Here is a tiny trained network, its code and every weight. The questions are about switching its units off for an input and a class, where a switched-off unit gives its printed mean instead of its output.

import numpy as np


def w(rows, s, z=0):
    codes = np.array(rows[::2]) - 128.0
    scale = np.full(codes.shape[1], s)
    scale[-1] = z or s
    return codes * scale


def norm(h):
    return h / np.sqrt((h * h).mean(-1, keepdims=True) + 1e-5)


def f(y):
    return y / 2 * (1 + np.tanh(0.7978845608 * (y + 0.044715 * y**3)))


def log_softmax(a):
    a = a - a.max(-1, keepdims=True)
    return a - np.log(np.exp(a).sum(-1, keepdims=True))


def net(x, mask):
    res = np.array(x, float).reshape(1, 8) / 4 @ E
    u = 0
    for l in range(3):
        y = f(norm(res) @ A[l][:, :-1].T + A[l][:, -1])
        res = res + np.where(mask[u : u + 4], y, B[l][:, -1]) @ B[l][:, :-1]
        u += 4
    return log_softmax(norm(res)[-1] @ U[:, :-1].T + U[:, -1])


A, B = {}, {}
E = w([
[204,133,225,162,95,66,19,90,57,160],'x0',
[163,54,170,171,255,175,186,67,108,115],'x1',
[124,126,126,131,131,130,125,126,127,125],'x2',
[95,127,127,135,121,145,109,101,106,91],'x3',
[92,204,94,90,180,64,185,152,5,153],'x4',
[94,61,171,175,108,37,161,230,132,76],'x5',
[139,130,125,118,107,125,158,130,119,136],'x6',
[185,186,132,123,137,104,169,150,165,92],'x7',
],0.0061)
A[0] = w([
[74,197,87,99,46,96,66,180,134,158,34],'0.n1',
[134,2,115,131,111,53,126,139,124,133,171],'0.n2',
[164,80,106,100,94,163,97,124,171,102,67],'0.n3',
[201,159,36,106,130,202,91,71,111,156,4],'0.n4',
],0.0077,0.0028)
B[0] = w([
[184,50,86,101,135,113,92,120,157,69,254],'0.n1',
[131,186,148,101,109,147,174,145,115,101,204],'0.n2',
[138,165,122,208,96,133,134,128,152,181,172],'0.n3',
[78,146,209,78,153,167,105,248,107,146,214],'0.n4',
],0.013,0.0047)
A[1] = w([
[47,111,1,103,169,135,217,101,222,176,59],'1.n1',
[113,163,14,101,229,64,100,135,29,137,78],'1.n2',
[156,60,204,138,255,155,202,52,82,131,9],'1.n3',
[211,126,240,133,110,34,47,67,68,161,60],'1.n4',
],0.0059,0.0015)
B[1] = w([
[59,149,99,123,178,120,101,72,141,144,253],'1.n1',
[208,165,141,216,58,97,149,117,71,234,236],'1.n2',
[207,9,62,78,84,45,32,118,210,82,240],'1.n3',
[6,175,67,99,168,150,179,126,213,174,237],'1.n4',
],0.012,0.0035)
A[2] = w([
[146,129,140,185,108,194,113,100,172,116,109],'2.n1',
[168,128,127,75,115,162,108,137,113,126,161],'2.n2',
[88,90,162,201,127,88,160,221,114,68,5],'2.n3',
[158,106,132,245,96,111,137,170,144,200,109],'2.n4',
],0.011,0.0022)
B[2] = w([
[200,143,98,186,92,67,206,75,1,167,234],'2.n1',
[213,49,181,169,174,147,125,115,87,82,213],'2.n2',
[125,135,233,188,181,185,65,194,70,161,241],'2.n3',
[149,188,109,48,120,166,163,16,31,129,255],'2.n4',
],0.01,0.0031)
U = w([
[201,62,94,135,79,80,94,143,158,94,77],'0',
[119,138,217,160,163,171,111,209,93,156,174],'1',
[154,169,117,171,61,109,170,67,78,166,231],'2',
[4,162,97,120,142,113,147,100,181,150,9],'3',
],0.013,0.0011)

Each question gives the input, the list of numbers given to net, and the class t.
The units are the neurons (one row each of A and B). Each row of codes is followed by its name. A weight is (code - 128) times the scale printed after its matrix; where a second scale follows, it is the last column's (A, B and U).
mask holds one flag per neuron, layer by layer. A switched-off neuron (its flag False) gives its mean, the last column of its row in B, instead of its output. The means were averaged over made-up inputs and are rounded, as every weight is.
A unit's drop is (log p(t) with every unit on - log p(t) with that unit switched off) / (log p(t) with every unit on - log p(t) with every unit switched off).
The circuit of an input: a set's keep is (log p(t) with only the set's units on - log p(t) with every unit switched off) / (log p(t) with every unit on - log p(t) with every unit switched off). Starting from all 12 units, units are removed one at a time, each time the one whose removal leaves the highest keep (on an exact tie, the one counted first), for as long as the keep stays at least 0.8.
circuit, biggest first: the units of the circuit, biggest drop first
k most important neurons: the k neurons with the biggest drops, biggest first
top k neurons in layer l: the k neurons of layer l with the biggest drops, biggest first
drop when u is switched off: that unit's drop, to one decimal
input [-6,-1,-1,-7,-7,6,2,-1], class 2: 2 most important neurons => [0.n3 0.n4]
input [4,-2,-2,1,-6,6,2,-5], class 1: 3 most important neurons => [2.n3 0.n2 1.n2]
input [6,6,-1,6,2,4,-8,7], class 0: 2 most important neurons => [1.n3 0.n3]
input [-7,-4,-8,-5,-7,-2,4,-4], class 2: most important neuron => [0.n3]
input [6,-5,-3,-3,-5,-3,-6,-1], class 3: 3 most important neurons => [1.n4 1.n2 1.n3]
input [8,-2,-8,8,-8,6,5,2], class 2: 2 most important neurons => [0.n4 2.n1]
input [-5,5,-4,-5,-8,3,8,2], class 2: 2 most important neurons => [0.n3 2.n1]
input [-6,7,-3,3,-5,-5,-1,3], class 0: 2 most important neurons => [1.n3 1.n4]
input [7,-2,2,-7,-7,-8,2,4], class 1: 2 most important neurons => [0.n4 1.n2]
input [-1,6,-6,6,7,-7,-2,-6], class 1: 2 most important neurons => [0.n4 0.n1]
input [3,0,2,-6,-5,-7,-5,-8], class 1: 2 most important neurons => [0.n4 1.n2]
input [7,-4,-1,-6,6,4,8,5], class 3: 2 most important neurons => [1.n4 2.n1]
input [-8,-8,2,7,6,-6,1,-1], class 0: top 2 neurons in layer 0 => [0.n1 0.n3]
input [1,8,3,3,-1,-2,-2,3], class 0: circuit, biggest first => [1.n3]
input [-4,-3,7,-1,-3,2,-8,1], class 3: top 2 neurons in layer 2 => [2.n2 2.n4]
input [-6,2,8,-6,-4,2,-8,5], class 3: top 2 neurons in layer 1 => [1.n1 1.n2]
input [-3,-6,5,2,-7,-2,0,-2], class 2: top 2 neurons in layer 2 => [2.n1 2.n4]
input [6,7,-8,2,3,-3,5,-8], class 0: top 2 neurons in layer 1 => [1.n3 1.n1]
input [0,2,-8,8,-7,5,7,3], class 2: top 2 neurons in layer 0 => [0.n3 0.n4]
input [6,-7,2,6,2,-2,2,-3], class 0: circuit, biggest first => [0.n1]
input [-3,-2,1,6,0,-7,1,5], class 1: drop when 0.n4 is switched off => 0.8
input [8,5,6,5,0,3,6,3], class 3: drop when 1.n4 is switched off => 1.1
input [4,-2,3,1,-3,-7,-8,-4], class 1: drop when 0.n4 is switched off => 1.7
input [5,-6,-7,7,-3,-7,-1,2], class 1: top 2 neurons in layer 1 => [1.n3 1.n4]
